Each row is followed by its class; each block has classes of its own.
13	110	-10	164	-68	-223	33	87	222	-150	-271	-91	-133	82	-345	135	241	-203	62	-239	189	134	207	3	-97	191	49	-18	-92	155	8	-90	-100
M
-76	67	49	449	102	-93	92	40	89	153	-223	-69	-12	177	-98	86	236	-177	38	-32	-22	178	230	-1	-28	176	112	-146	-136	-29	20	-145	-179
T
-40	168	-71	245	168	-241	126	170	233	-210	-279	-177	-134	54	-220	54	172	-149	71	-110	66	271	336	-44	-80	125	-4	-113	-327	-36	-7	-179	14
M
-168	199	-383	-219	-29	-347	-81	49	183	18	217	22	96	-524	8	-144	208	49	99	-558	131	-232	307	-114	-492	34	44	260	10	420	-181	73	184
N
-14	63	-185	-206	-169	-168	-194	21	140	-327	118	-36	110	-320	-442	-51	242	4	151	-471	480	-229	126	-44	-459	28	92	322	318	434	-84	7	204
T
14	118	-115	-218	293	-268	226	388	183	-370	-302	-217	-63	-216	-38	-78	124	-114	45	12	110	235	446	-90	-188	97	204	-68	-163	100	10	-176	340
R
-64	130	-42	32	291	-156	168	405	-6	-326	-202	-235	-115	-43	-224	58	257	15	28	-48	293	219	223	-167	-124	142	197	-126	-203	-140	69	-317	337
U
79	156	436	111	243	162	13	390	21	-216	-309	-93	-79	56	-200	-84	229	-211	-5	359	291	229	130	5	-94	254	428	-176	3	-105	9	-512	70
T
50	142	214	222	-103	224	84	57	-14	187	43	67	-35	224	-184	73	255	-30	-222	37	53	25	-164	115	16	211	-1	-42	132	-87	79	-144	-353
N
-57	182	-195	68	-62	-335	71	46	221	-138	-129	-19	-136	-52	-115	44	177	-61	-3	-336	36	77	235	-92	-174	99	-96	39	-139	122	-13	40	-86
U
-8	151	11	90	74	21	3	-3	186	266	88	-14	-10	-129	23	-206	159	-103	-114	-154	-201	30	89	130	-109	146	-20	61	-20	167	-10	-51	-279
M
-58	288	206	-145	-42	-128	89	324	89	5	-108	116	-115	-75	-45	-12	251	-36	-134	39	137	36	115	-116	-292	280	273	-12	-64	-19	-132	-275	-75
C
73	62	207	-5	-110	239	8	86	63	76	-44	17	0	123	-358	-63	343	-196	-144	-60	89	-22	-113	200	-38	303	-73	30	271	152	42	-35	-342
M
-137	179	49	309	420	-48	-57	134	41	353	16	-63	41	-223	183	-196	84	-60	146	25	-78	85	329	-33	-166	37	371	-72	-327	-40	-88	-396	150
U
-55	278	28	-175	179	-251	266	510	130	-388	-259	-74	-168	-62	15	-22	161	-76	-58	105	84	218	299	-124	-151	194	274	-129	-189	-124	19	-249	227
R
-117	153	-493	-60	-111	-211	209	1	-7	211	318	86	57	-120	52	133	348	106	-140	-531	-85	-121	55	3	-119	202	-276	64	-73	88	-43	342	-153
G
-86	356	289	-63	-186	40	119	119	85	430	78	241	-39	235	218	-146	163	-150	-353	137	-396	-8	-101	106	53	303	-22	-56	99	10	-17	7	-618
G
32	199	216	-275	14	-116	63	415	175	-384	-275	-92	-120	-116	-243	-111	185	-157	-30	110	268	112	183	-39	-234	208	255	24	90	160	4	-278	171
J
-10	69	-494	109	-51	-500	-98	-111	413	-307	29	-176	-30	-381	-238	-118	154	-71	244	-650	120	36	410	-6	-297	-58	-199	229	-70	521	-74	253	95
G
-67	376	-134	-585	-120	-447	23	353	427	-571	-50	-84	-174	-421	-82	-337	28	-128	-39	-194	60	54	294	-113	-350	52	21	207	4	347	-110	29	179
J
129	-75	-14	207	100	102	-59	5	183	0	-159	-152	105	-46	-371	-122	275	-243	137	12	51	84	184	247	-112	189	-38	34	114	322	-54	-19	-98
G
-99	121	-234	157	-91	-312	-22	28	317	-83	-32	-97	-14	-75	-205	-93	265	-193	119	-374	106	13	355	42	-104	69	-55	31	-29	280	-74	177	-83
U
65	16	187	-176	-222	103	113	227	45	-89	-134	-49	-26	155	-493	50	456	-79	-245	-10	280	20	-108	107	-18	379	-175	35	349	173	144	87	-219
J
3	230	-279	-186	52	-355	-107	86	241	-340	118	-50	-31	-495	-81	-234	100	-43	122	-449	152	-70	258	-22	-408	-4	122	236	65	366	-112	-33	205
G
8	61	-142	32	-69	-9	107	73	-37	37	88	-24	3	17	-204	76	302	75	-176	-237	83	11	-36	43	-96	218	-186	45	92	30	79	109	-147
J
-11	170	97	-26	343	-103	165	451	116	-238	-355	-203	-129	-67	-115	-44	194	-191	21	191	78	291	329	-67	-106	175	329	-148	-290	-21	-7	-366	247
C
116	-16	-38	387	185	79	56	-37	-152	49	52	-145	-45	97	-217	85	184	138	-124	-143	73	147	-61	68	-19	91	-127	-11	-54	-193	147	-189	-104
J
-12	70	-72	-154	74	-155	67	225	49	-150	-173	-113	68	-207	-266	-9	327	-150	89	-190	312	26	264	-47	-244	163	133	17	80	221	-71	-114	207
N
-26	313	-288	-385	-95	-434	-117	85	389	-363	176	-36	-111	-588	-99	-314	24	-70	112	-547	84	-121	234	-67	-491	-33	99	347	47	490	-185	11	162
R
-126	128	-520	-51	345	-352	-35	53	103	-131	189	-134	128	-619	149	-195	98	98	170	-467	98	-112	452	-71	-408	-91	115	166	-146	328	-114	27	489
J
-78	294	-186	-385	314	-385	355	477	307	-339	-304	-121	-135	-302	298	-219	15	-191	-71	85	-200	227	572	-100	-170	73	179	-114	-331	46	-42	-91	278
R
23	177	359	24	-10	181	44	211	159	35	-134	-53	-73	185	-231	-216	231	-195	-175	258	-37	126	-27	182	68	320	4	-92	221	157	34	-70	-329
U
-17	250	-124	170	407	-313	212	326	459	-427	-455	-257	-211	-157	45	-193	14	-330	118	98	-194	469	615	29	12	46	136	-255	-471	145	-95	-147	125
N
10	129	-17	30	-192	74	-31	-21	123	217	176	100	56	-67	-195	-68	351	-159	-78	-318	113	-124	-9	130	-132	197	28	115	197	343	-73	133	-291
C
125	239	236	-143	405	-226	219	538	133	-630	-537	-273	-253	-70	-54	-193	-16	-182	46	319	-42	555	347	-79	-91	139	291	-198	-218	-79	10	-519	260
N
-252	117	-880	-209	-182	-398	153	56	113	-106	405	-18	79	-327	-4	106	363	194	-20	-899	-24	-170	195	-89	-200	62	-433	173	-65	310	4	659	88
N
9	57	-505	110	82	-487	5	-6	268	-517	-58	-309	-143	-259	-263	-41	52	104	139	-503	86	273	333	-162	-222	-99	-365	130	-274	135	10	117	162
N
21	82	-220	-243	-40	-277	61	234	-51	-600	24	-179	-139	-195	-391	152	149	281	-12	-360	518	96	2	-258	-213	10	-103	119	-40	-57	128	-20	402
T
-79	178	-99	-232	254	-225	195	386	242	-308	-256	-147	-51	-248	-65	-121	179	-241	81	-3	87	144	422	-28	-176	166	232	-55	-101	231	-45	-138	289
G
-34	62	-365	-39	95	-326	-65	65	61	-341	80	-174	9	-370	-260	-26	223	133	121	-497	344	-23	200	-182	-405	-27	-9	213	-38	210	-27	-12	351
C
46	42	-504	59	-169	-176	-110	-311	-1	-29	479	-26	-1	-310	-190	4	96	330	-52	-791	93	-161	-119	-18	-289	-96	-448	351	111	188	36	259	-101
N
17	365	309	73	321	-92	63	222	202	89	-198	27	-142	-146	245	-311	-102	-284	-22	252	-229	188	312	51	-161	84	453	-89	-211	-8	-120	-542	-75
G
82	-3	-124	264	-92	-258	-41	-129	183	-126	-78	-124	-64	-49	-389	67	161	-30	117	-370	255	72	198	-23	-241	37	-93	141	24	155	-32	-54	-81
R
81	-20	-500	400	282	-367	14	-128	157	-345	-69	-344	-68	-263	-150	-1	12	108	194	-461	32	294	337	-100	-177	-210	-239	72	-334	48	80	-18	245
N
17	131	-18	285	290	-202	206	323	231	-305	-450	-251	-165	88	-94	-9	147	-234	37	164	-48	457	418	-24	34	121	59	-247	-403	-145	68	-207	71
J
-3	235	62	88	179	36	185	233	181	93	-164	-57	-98	35	20	-138	194	-126	-173	130	-324	238	175	123	-26	251	-41	-130	-119	32	14	-80	-256
U
235	97	158	573	177	-136	-95	-1	194	-379	-311	-268	-240	38	-323	0	30	-68	115	31	164	414	182	19	-100	-8	17	-48	-216	-84	60	-393	-9
J
59	-12	-154	-18	161	-124	-34	184	-129	-513	-44	-230	-26	-197	-467	123	216	193	132	-307	572	97	72	-153	-254	57	52	108	63	50	138	-160	467
T
119	16	-44	248	174	111	182	169	1	-146	-110	-191	-12	110	-221	-4	322	-127	-60	-2	55	241	127	158	77	200	-55	-116	0	-15	139	-24	-51
T
-138	146	-4	343	145	-147	292	290	-50	92	-312	-42	-107	358	-87	306	357	-55	-91	55	41	234	200	-107	97	301	72	-286	-336	-329	133	-159	-59
U
-13	163	73	185	-82	-222	-6	84	190	-97	-227	-25	-149	95	-308	89	215	-145	13	-182	139	142	115	-71	-136	190	18	10	-68	94	24	-154	-186
G
52	128	20	-33	-187	1	-29	-58	97	35	139	26	-78	-8	-176	-71	106	28	-141	-244	-75	-28	-96	80	-188	151	-156	202	201	171	44	3	-335
T
-37	67	-211	149	-182	-385	-2	-21	139	-223	-80	-102	-110	-3	-428	167	243	72	21	-460	276	80	133	-135	-235	112	-231	128	-42	84	14	43	-64
J
84	69	145	304	97	-163	127	189	130	-248	-408	-176	-165	248	-366	172	202	-143	34	55	206	362	169	-42	22	192	66	-152	-154	-100	131	-277	-58
G
-5	64	72	-21	196	-71	41	207	21	-6	-130	-102	48	-142	-104	-136	177	-135	50	-5	171	75	188	-19	-114	87	281	-19	-22	63	8	-272	167
N
-68	-32	-735	-150	-170	-474	-152	-140	349	-394	228	-198	-29	-432	-326	-37	157	26	190	-828	198	-87	185	-142	-325	-107	-369	379	-67	388	17	370	157
G
-61	78	-166	30	-194	-245	150	98	55	-125	-144	-64	-61	153	-362	266	331	0	-73	-359	233	71	119	-148	-178	198	-190	49	-30	9	54	39	-96
M
10	53	-304	-281	70	-302	178	253	-76	-397	-74	-192	-38	-233	-260	88	176	211	-11	-294	335	109	135	-214	-255	76	-118	72	-66	21	63	-3	397
N
-19	133	-42	98	-39	-229	109	136	301	-109	-319	-96	-80	55	-247	20	272	-298	59	-119	24	155	332	41	-104	197	45	-59	-46	233	-78	-23	-138
U
83	41	-253	253	-35	-302	-63	-18	119	-458	-71	-199	-119	-66	-447	169	272	52	139	-479	307	187	109	-83	-201	61	-243	74	-22	85	37	16	33
G
233	113	289	292	-263	375	-316	-397	183	283	270	113	-12	-25	-306	-215	-31	-167	-110	-160	73	-145	-229	271	-199	-28	-18	279	375	231	-98	-176	-583
M
-240	280	-408	-36	-85	-428	180	166	315	73	35	67	-16	-170	132	-10	271	-190	53	-434	-72	-71	440	-46	-200	195	36	-29	-221	245	-158	266	-58
R
55	135	-65	266	490	-202	274	372	222	-552	-555	-370	-195	20	-42	-62	69	-269	112	239	-134	613	502	-30	52	97	76	-352	-447	-122	8	-223	198
T
63	201	-236	-181	337	-339	-6	226	162	-757	-78	-291	-203	-441	-56	-248	-115	70	96	-220	51	304	268	-192	-296	-150	6	104	-225	20	-4	-236	409
T

Next block, with new classes.
-91	335	552	-381	506	-73	-319	-237	-85	-69	-440	-495	-230	-254	-551	82	-354	-47	111	220	2	-165	-74	680	-28	-62	142	106	142	162	-30	-639	429
H
-282	400	566	14	287	-28	168	740	-130	255	142	-64	-269	-25	777	-264	-550	93	650	-337	200	45	584	228	-342	-634	-129	323	-463	126	306	-285	-25
E
14	-2	643	-346	776	-366	-230	-397	147	-256	-372	124	-102	-259	-322	-195	-266	-275	466	13	-336	121	97	663	51	-137	-12	281	31	473	3	-315	198
H
-217	431	504	6	306	-135	164	753	-138	218	83	-65	-276	-76	755	-259	-578	97	519	-208	170	53	607	198	-327	-676	-101	313	-407	248	246	-192	-55
W
-283	-8	-321	-740	146	-214	251	-99	-353	183	-42	354	13	-191	-180	358	404	176	583	-383	-489	347	-29	-348	-60	835	-146	33	432	200	-158	-73	-266
V
-298	72	-263	-735	102	-231	292	-26	-285	324	-87	332	-40	-137	-211	354	225	161	590	-326	-328	345	-16	-317	-34	724	-7	59	345	156	-75	-201	-220
S
411	26	312	-252	-229	164	-116	-518	550	-240	-353	342	84	0	114	76	-272	-258	-28	-77	107	80	-87	-253	288	218	3	134	-81	-175	42	-550	12
D
-308	370	319	179	260	-113	154	708	-196	66	273	-133	-220	-42	660	-305	-396	113	543	-362	128	-36	449	84	-346	-519	-20	165	-288	-6	274	-133	-151
D
-51	271	80	288	-234	-530	174	348	-52	320	64	55	-221	-47	-330	138	-474	-37	-313	148	16	102	-191	-153	-60	-102	327	-297	131	215	361	-59	-261
Z
426	104	429	-243	-282	167	-24	-460	608	-166	-326	248	53	-49	51	131	-337	-190	83	-125	100	64	-10	-252	322	159	54	67	-24	-83	83	-639	41
Z
-318	388	422	117	254	-120	167	823	-160	138	231	-72	-263	-53	715	-205	-540	173	545	-394	157	36	534	31	-320	-510	-70	208	-304	157	393	-151	-121
H
-39	144	740	-402	612	-355	-179	-329	27	-191	-366	-87	-267	-259	-453	-19	-395	-201	441	76	-277	23	47	607	55	-77	41	172	112	492	45	-495	216
V
-63	330	14	306	-334	-586	161	446	-92	304	-2	4	-272	-64	-337	252	-479	44	-357	131	15	16	-249	-183	-54	7	395	-375	238	175	368	-84	-238
Y
424	92	338	-198	-223	151	-104	-370	615	-114	-381	353	72	12	87	141	-348	-239	39	-126	124	106	-6	-262	312	138	76	111	-112	-111	147	-500	77
S
-331	476	431	189	164	-35	191	801	-145	136	277	-127	-307	19	658	-91	-588	161	575	-404	214	3	535	19	-305	-504	-32	194	-323	14	407	-233	-95
E
-274	466	483	92	180	6	88	814	-76	414	36	-154	-306	34	778	-262	-579	178	524	-320	360	-72	590	224	-321	-705	-57	282	-493	95	368	-307	40
S
-243	331	454	152	204	-205	168	816	-86	115	170	-35	-285	16	693	-212	-530	131	670	-457	129	3	599	-3	-241	-564	-19	177	-234	145	363	-114	-139
Y
-318	499	461	185	170	-124	244	826	-128	161	210	-138	-364	-32	600	-173	-619	169	586	-362	171	-18	516	-1	-251	-521	31	140	-235	97	366	-242	-145
X
-290	-30	-353	-837	162	-226	323	-242	-384	248	44	331	63	-163	-292	342	387	151	564	-316	-452	349	-64	-344	-101	798	-57	0	477	201	-226	-199	-293
S
-25	-32	662	-399	689	-381	-143	-443	40	-324	-272	-66	-151	-262	-390	-131	-233	-204	431	28	-378	0	7	627	8	-135	-15	185	122	442	-57	-433	117
V
-297	368	512	46	329	-105	125	669	-104	244	120	-43	-254	17	824	-364	-530	30	604	-222	265	45	650	301	-343	-788	-94	335	-465	117	218	-164	-50
D
-18	43	598	-376	685	-315	-145	-403	-12	-272	-271	-81	-128	-219	-375	-88	-222	-227	416	81	-281	-39	-9	696	-33	-109	11	168	40	376	-41	-417	250
Y
-120	273	360	413	-195	-517	148	439	48	243	-141	341	-451	-90	-81	-159	-650	0	-130	158	22	249	75	-53	224	-272	435	-116	62	159	345	150	-200
Z
491	52	384	-265	-200	112	-185	-177	594	-186	-349	377	58	-106	128	52	-323	-153	-1	-150	53	142	97	-253	326	317	-144	52	-2	163	155	-619	-57
X
-291	403	447	47	296	-98	103	745	-92	350	114	-67	-282	-10	786	-302	-517	88	608	-315	280	76	646	216	-347	-686	-45	303	-397	140	294	-162	-26
S
460	-28	250	-282	-197	147	-86	-600	475	-259	-317	283	107	-74	-27	182	-173	-188	-25	-180	14	126	-159	-286	252	357	-26	38	36	-85	8	-527	-65
V
-140	301	263	447	-278	-461	168	551	-20	380	-63	338	-520	-72	-98	-58	-674	55	-240	180	28	360	110	-119	159	-263	365	-163	86	208	404	97	-260
Z
-86	169	80	342	-174	-554	85	426	3	312	28	217	-239	-52	-265	7	-433	-35	-220	62	-78	135	-109	-122	6	-101	315	-217	100	250	367	22	-264
X
-65	179	565	-453	563	-226	-335	-379	-72	-205	-291	-387	-231	-244	-629	166	-302	-154	285	132	-151	-103	-119	609	-60	33	160	137	182	324	-21	-667	376
H
-249	-71	-368	-834	88	-196	257	-2	-406	251	83	254	45	-179	-243	330	385	137	460	-221	-469	308	-150	-355	-102	822	-125	-23	472	266	-221	-343	-286
W
-97	242	506	-390	567	-169	-283	-335	-94	-121	-304	-418	-243	-251	-593	113	-286	-146	249	199	-139	-144	-99	625	-75	-70	173	170	147	217	-98	-601	403
W
522	-36	384	-238	-168	74	-198	-233	579	-223	-356	324	71	-114	24	179	-249	-152	35	-220	61	240	75	-283	295	339	-189	27	128	109	50	-557	-155
K
-287	-61	-354	-857	40	-255	297	-135	-379	269	121	258	8	-106	-266	368	351	107	524	-173	-385	219	-128	-376	-105	766	-62	-34	459	273	-209	-365	-292
Z
441	-2	212	-164	-206	227	-199	-524	565	-126	-322	396	115	13	38	81	-226	-216	27	-177	77	107	-53	-244	322	253	13	120	-96	24	89	-523	21
X
-294	343	426	87	329	-162	177	786	-149	66	298	-39	-226	-42	713	-286	-464	126	672	-371	81	37	608	8	-278	-567	-21	212	-237	116	296	-82	-133
Z
-59	210	-48	308	-252	-576	145	310	-97	295	89	114	-161	-79	-338	182	-382	37	-381	72	-21	126	-300	-163	-107	93	335	-320	218	234	309	-60	-353
H
-255	356	506	115	237	-255	189	713	-160	64	161	-75	-359	-18	650	-214	-567	118	647	-359	116	6	472	45	-249	-584	22	198	-278	120	315	-230	-168
K
433	93	359	-255	-327	180	-114	-455	546	-145	-384	219	43	-20	10	236	-319	-204	-46	-103	140	50	-125	-232	288	264	26	32	-47	-110	100	-646	48
V
-164	347	410	89	328	-104	152	710	-102	200	154	-27	-215	-26	784	-353	-427	105	620	-344	214	119	649	195	-327	-645	-116	269	-426	145	251	-110	-124
Z
-80	269	-53	321	-304	-539	154	328	-92	351	35	-12	-226	-5	-335	223	-426	-34	-351	143	89	-14	-300	-137	-117	-59	399	-336	160	109	314	-67	-237
Y
-66	23	713	-382	703	-246	-205	-346	78	-282	-273	-118	-132	-256	-351	-145	-289	-228	463	91	-266	-98	90	688	21	-165	4	236	85	394	-33	-438	293
Y
-232	143	-291	-780	-65	-129	267	155	-314	357	-37	274	-39	-156	-128	343	216	256	493	-210	-333	239	-87	-364	18	845	-56	-27	348	247	-14	-487	-206
Z
-298	286	362	140	335	-83	160	623	-166	68	291	-21	-172	-27	670	-276	-397	136	628	-369	95	47	538	95	-271	-498	-77	231	-299	59	278	-85	-135
K
-173	175	299	476	-172	-431	51	594	111	344	-105	462	-395	-100	-28	-242	-588	52	-119	11	-53	354	220	-9	232	-234	280	-70	1	144	502	189	-187
E
-61	245	67	337	-311	-562	129	358	-103	296	18	36	-271	-68	-353	191	-467	28	-348	116	29	81	-294	-106	-49	-17	408	-309	118	186	337	-75	-299
V
-310	393	344	125	222	-79	133	729	-202	63	189	-160	-229	-34	631	-190	-469	217	497	-357	180	-108	441	98	-291	-464	-8	176	-340	29	329	-201	-144
V
-253	278	432	124	304	-239	164	838	-122	61	241	2	-187	-34	717	-325	-473	167	619	-430	69	78	554	73	-242	-507	-32	233	-266	157	316	-100	-186
W
-106	239	24	295	-303	-613	186	309	-83	351	136	60	-331	-67	-439	216	-487	-23	-252	101	-26	134	-220	-214	-78	-15	412	-325	254	299	315	-145	-356
X
-282	83	-305	-807	-45	-198	249	-49	-410	281	-8	208	-13	-113	-217	328	266	224	447	-186	-305	219	-138	-239	-47	806	-19	-69	408	174	-173	-509	-273
D
-110	238	48	285	-204	-566	182	354	-86	207	88	70	-249	-58	-276	206	-468	-26	-332	120	16	167	-179	-134	-99	-63	288	-241	124	156	351	29	-305
E
-89	213	-38	297	-251	-534	174	360	-128	207	169	-2	-156	-72	-388	200	-372	3	-363	141	-53	79	-343	-167	-80	80	381	-311	217	145	279	-76	-291
W
438	-17	387	-340	-173	128	-126	-466	553	-210	-331	363	91	-65	30	183	-292	-227	49	-153	21	178	-16	-284	288	336	-84	113	33	41	76	-571	-55
V
-26	-89	723	-412	740	-355	-82	-403	71	-257	-165	104	-130	-244	-357	-159	-245	-209	479	34	-425	93	42	516	58	-74	-108	198	185	573	-25	-376	131
Z
409	-58	298	-268	-156	121	-95	-553	534	-256	-337	386	173	-19	54	82	-168	-200	16	-200	30	105	-117	-234	295	339	-36	82	10	-107	25	-473	-3
H
-314	2	-343	-827	14	-219	258	-74	-364	287	35	245	13	-113	-255	350	335	153	510	-218	-390	210	-127	-326	-88	815	-84	-20	450	189	-179	-423	-282
D
-132	362	387	110	374	-89	98	718	-76	278	157	-21	-113	-35	899	-390	-398	107	574	-300	218	64	633	250	-373	-607	-205	300	-442	159	270	-118	-63
K
517	-25	352	-299	-185	35	-149	-202	543	-337	-277	320	116	-114	71	190	-309	-140	-70	-208	33	240	19	-306	262	343	-137	34	13	62	178	-578	-147
E
-137	196	259	393	-160	-501	56	504	-39	345	-157	367	-448	-116	-113	-164	-584	75	-162	90	-30	356	94	-6	207	-170	339	-137	97	281	386	163	-263
V
-304	345	427	25	293	-125	146	676	-113	327	139	-12	-274	52	781	-278	-473	41	653	-319	240	95	624	250	-362	-688	-92	319	-450	210	279	-154	-65
S
-298	385	433	141	322	-135	103	790	-105	79	163	-14	-252	-70	711	-315	-522	135	646	-351	91	-36	550	89	-230	-524	-41	264	-333	104	374	-205	-124
K
-15	92	631	-367	628	-335	-139	-389	48	-210	-380	-95	-208	-273	-419	-38	-324	-163	432	31	-279	-59	4	599	-1	-157	79	184	129	401	-62	-516	170
Y
-155	385	564	-377	457	-35	-293	-204	-83	-7	-384	-428	-330	-218	-487	86	-371	-162	276	240	-69	-211	-47	653	-56	-98	119	183	59	202	-3	-722	452
E
-235	333	500	64	327	-114	141	663	-110	194	179	20	-195	41	801	-248	-420	79	603	-323	192	103	556	288	-342	-548	-139	293	-386	209	217	-118	-53
S
-158	442	527	-378	468	-61	-282	-260	-68	36	-399	-485	-271	-212	-523	119	-387	-129	236	240	6	-221	-97	710	-65	-113	226	144	44	46	19	-749	516
E
475	113	337	-246	-283	142	-150	-122	580	-73	-288	300	1	-118	-83	285	-363	-130	-48	-156	48	284	131	-377	283	344	-126	-23	133	116	207	-673	-104
Z
-46	56	619	-439	667	-266	-148	-472	-22	-242	-227	-197	-144	-226	-499	-9	-241	-166	379	78	-216	-106	-75	548	-18	-43	9	152	133	394	-52	-482	246
Z
-173	295	493	-408	501	-94	-236	-252	-112	-23	-261	-476	-288	-235	-603	139	-293	-122	280	173	-106	-172	-65	590	-113	-91	179	109	121	159	-2	-668	420
S
-19	169	-10	295	-154	-556	61	277	-65	229	71	100	-173	-38	-290	132	-369	-110	-247	105	-2	83	-271	-103	-93	1	316	-258	108	259	296	-8	-302
V
-85	267	550	-400	495	-172	-285	-267	-79	-65	-334	-432	-201	-191	-580	135	-321	-82	213	154	-21	-154	-100	655	-39	-6	159	57	134	192	13	-647	433
H
-21	23	648	-368	739	-246	-201	-435	137	-274	-307	-14	-29	-174	-321	-191	-233	-274	417	78	-242	-106	0	684	55	-175	17	221	-45	314	2	-372	326
S
